Below is a small trained network, with its code and all its weights. Each question gives an input and a class and asks what happens when units are switched off, that is, made to give their printed mean instead of their output.

import numpy as np


def w(rows, s, z=0):
    codes = np.array(rows[::2]) - 128.0
    scale = np.full(codes.shape[1], s)
    scale[-1] = z or s
    return codes * scale


def norm(h):
    return h / np.sqrt((h * h).mean(-1, keepdims=True) + 1e-5)


def f(y):
    return y / 2 * (1 + np.tanh(0.7978845608 * (y + 0.044715 * y**3)))


def log_softmax(a):
    a = a - a.max(-1, keepdims=True)
    return a - np.log(np.exp(a).sum(-1, keepdims=True))


def net(x, mask):
    res = np.array(x, float).reshape(1, 4) / 4 @ E
    u = 0
    for l in range(4):
        y = f(norm(res) @ A[l][:, :-1].T + A[l][:, -1])
        res = res + np.where(mask[u : u + 7], y, B[l][:, -1]) @ B[l][:, :-1]
        u += 7
    return log_softmax(norm(res)[-1] @ U[:, :-1].T + U[:, -1])


A, B = {}, {}
E = w([
[29,3,117,132,141,117],'x0',
[80,139,181,2,185,132],'x1',
[121,64,146,141,122,31],'x2',
[42,193,143,206,219,118],'x3',
],0.0037)
A[0] = w([
[161,78,99,108,78,241,3],'0.n0',
[150,28,114,171,86,96,26],'0.n1',
[88,145,114,85,171,106,151],'0.n2',
[135,40,112,146,116,59,15],'0.n3',
[97,220,113,254,132,160,30],'0.n4',
[83,2,125,166,150,117,29],'0.n5',
[158,123,142,127,89,175,47],'0.n6',
],0.0097,0.0024)
B[0] = w([
[163,88,93,69,73,226,199],'0.n0',
[183,148,220,62,137,33,225],'0.n1',
[100,151,167,62,161,156,174],'0.n2',
[160,35,174,173,79,106,211],'0.n3',
[210,56,97,184,246,159,253],'0.n4',
[14,108,106,161,125,151,254],'0.n5',
[118,117,146,193,112,240,144],'0.n6',
],0.011,0.0053)
A[1] = w([
[184,185,63,132,39,146,102],'1.n0',
[101,119,85,133,133,81,93],'1.n1',
[11,136,70,202,91,87,26],'1.n2',
[212,212,136,255,169,143,130],'1.n3',
[118,91,96,171,48,35,28],'1.n4',
[118,112,86,126,135,95,86],'1.n5',
[218,105,68,122,214,112,3],'1.n6',
],0.0095,0.0022)
B[1] = w([
[98,142,65,44,55,175,162],'1.n0',
[124,113,113,108,113,142,124],'1.n1',
[59,122,89,102,115,247,165],'1.n2',
[133,140,41,199,248,63,253],'1.n3',
[218,175,106,111,78,70,182],'1.n4',
[114,106,131,108,122,136,120],'1.n5',
[137,107,113,138,222,155,235],'1.n6',
],0.011,0.0049)
A[2] = w([
[81,108,134,169,127,150,68],'2.n0',
[23,117,80,178,117,119,43],'2.n1',
[108,219,135,54,138,67,63],'2.n2',
[151,28,182,205,22,4,2],'2.n3',
[65,203,2,158,76,10,69],'2.n4',
[48,75,144,164,144,133,48],'2.n5',
[125,223,212,93,160,96,109],'2.n6',
],0.0092,0.0015)
B[2] = w([
[111,129,119,89,137,95,141],'2.n0',
[107,178,110,124,109,95,157],'2.n1',
[121,164,177,136,178,166,147],'2.n2',
[199,69,253,72,124,53,253],'2.n3',
[121,238,148,7,182,101,120],'2.n4',
[119,140,121,146,75,71,173],'2.n5',
[128,139,183,174,128,191,155],'2.n6',
],0.016,0.0063)
A[3] = w([
[3,134,91,132,112,49,45],'3.n0',
[114,135,146,187,182,59,121],'3.n1',
[124,118,153,103,146,148,137],'3.n2',
[129,156,141,107,55,165,5],'3.n3',
[144,164,151,151,91,115,98],'3.n4',
[133,152,50,216,180,109,126],'3.n5',
[79,129,210,137,148,145,68],'3.n6',
],0.011,0.0025)
B[3] = w([
[68,146,106,150,81,68,185],'3.n0',
[146,83,51,137,98,201,209],'3.n1',
[134,162,119,190,107,114,151],'3.n2',
[140,109,86,168,124,164,154],'3.n3',
[40,45,148,3,242,191,124],'3.n4',
[176,90,125,145,191,78,253],'3.n5',
[107,139,166,171,121,127,168],'3.n6',
],0.016,0.0064)
U = w([
[152,239,103,31,153,103,62],'0',
[171,118,57,73,20,241,159],'1',
[98,205,220,179,159,207,139],'2',
[4,159,97,135,46,61,161],'3',
[200,104,46,182,251,118,175],'4',
[111,105,83,151,124,84,2],'5',
[193,69,223,59,71,44,180],'6',
],0.012,0.0061)

Each question gives the input, the list of numbers given to net, and the class t.
The units are the neurons (one row each of A and B). Each row of codes is followed by its name. A weight is (code - 128) times the scale printed after its matrix; where a second scale follows, it is the last column's (A, B and U).
mask holds one flag per neuron, layer by layer. A switched-off neuron (its flag False) gives its mean, the last column of its row in B, instead of its output. The means were averaged over made-up inputs and are rounded, as every weight is.
A unit's drop is (log p(t) with every unit on - log p(t) with that unit switched off) / (log p(t) with every unit on - log p(t) with every unit switched off).
The circuit of an input: a set's keep is (log p(t) with only the set's units on - log p(t) with every unit switched off) / (log p(t) with every unit on - log p(t) with every unit switched off). Starting from the 12 units with the biggest drops (on a tie, the unit counted first), units are removed one at a time, each time the one whose removal leaves the highest keep (on an exact tie, the one counted first), for as long as the keep stays at least 0.8.
circuit, biggest first: the units of the circuit, biggest drop first
unit that matters most: the unit with the biggest drop
k most important neurons: the k neurons with the biggest drops, biggest first
top k neurons in layer l: the k neurons of layer l with the biggest drops, biggest first
drop of u: that unit's drop, to one decimal
input [6,-4,5,2], class 6: 3 most important neurons -> [0.n1 0.n3 2.n3]
input [5,8,0,-7], class 3: unit that matters most -> 2.n3
input [-3,-5,3,-2], class 6: top 2 neurons in layer 3 -> [3.n5 3.n3]
input [1,-6,-2,-3], class 1: 2 most important neurons -> [0.n0 1.n0]
input [-1,2,8,8], class 3: 2 most important neurons -> [0.n1 3.n0]
input [-7,2,6,-6], class 1: 2 most important neurons -> [0.n4 1.n0]
input [0,2,2,0], class 3: 2 most important neurons -> [0.n1 1.n4]
input [-7,6,-6,-2], class 1: 3 most important neurons -> [0.n4 0.n1 1.n0]
input [1,5,2,5], class 2: 2 most important neurons -> [0.n2 0.n5]
input [8,-4,-1,-2], class 6: 3 most important neurons -> [0.n1 0.n3 2.n3]
input [-8,4,-6,-2], class 1: 2 most important neurons -> [0.n4 1.n0]
input [-7,-2,-4,-4], class 1: top 2 neurons in layer 1 -> [1.n0 1.n6]
input [8,-2,1,1], class 3: 3 most important neurons -> [0.n5 1.n2 0.n4]
input [-8,4,8,0], class 2: unit that matters most -> 0.n4
input [-5,4,6,-1], class 2: 2 most important neurons -> [0.n4 0.n5]
input [0,4,4,2], class 3: 2 most important neurons -> [0.n1 1.n4]
input [5,-6,5,5], class 6: 2 most important neurons -> [0.n3 0.n1]
input [-6,2,1,-6], class 1: drop of 0.n4 -> 0.9
input [2,-5,-1,-4], class 6: drop of 0.n1 -> 0.4
input [4,-4,0,0], class 6: circuit, biggest first -> [0.n1]
input [0,6,-2,6], class 2: drop of 3.n5 -> 0.0
input [4,3,4,2], class 3: drop of 0.n5 -> 0.4
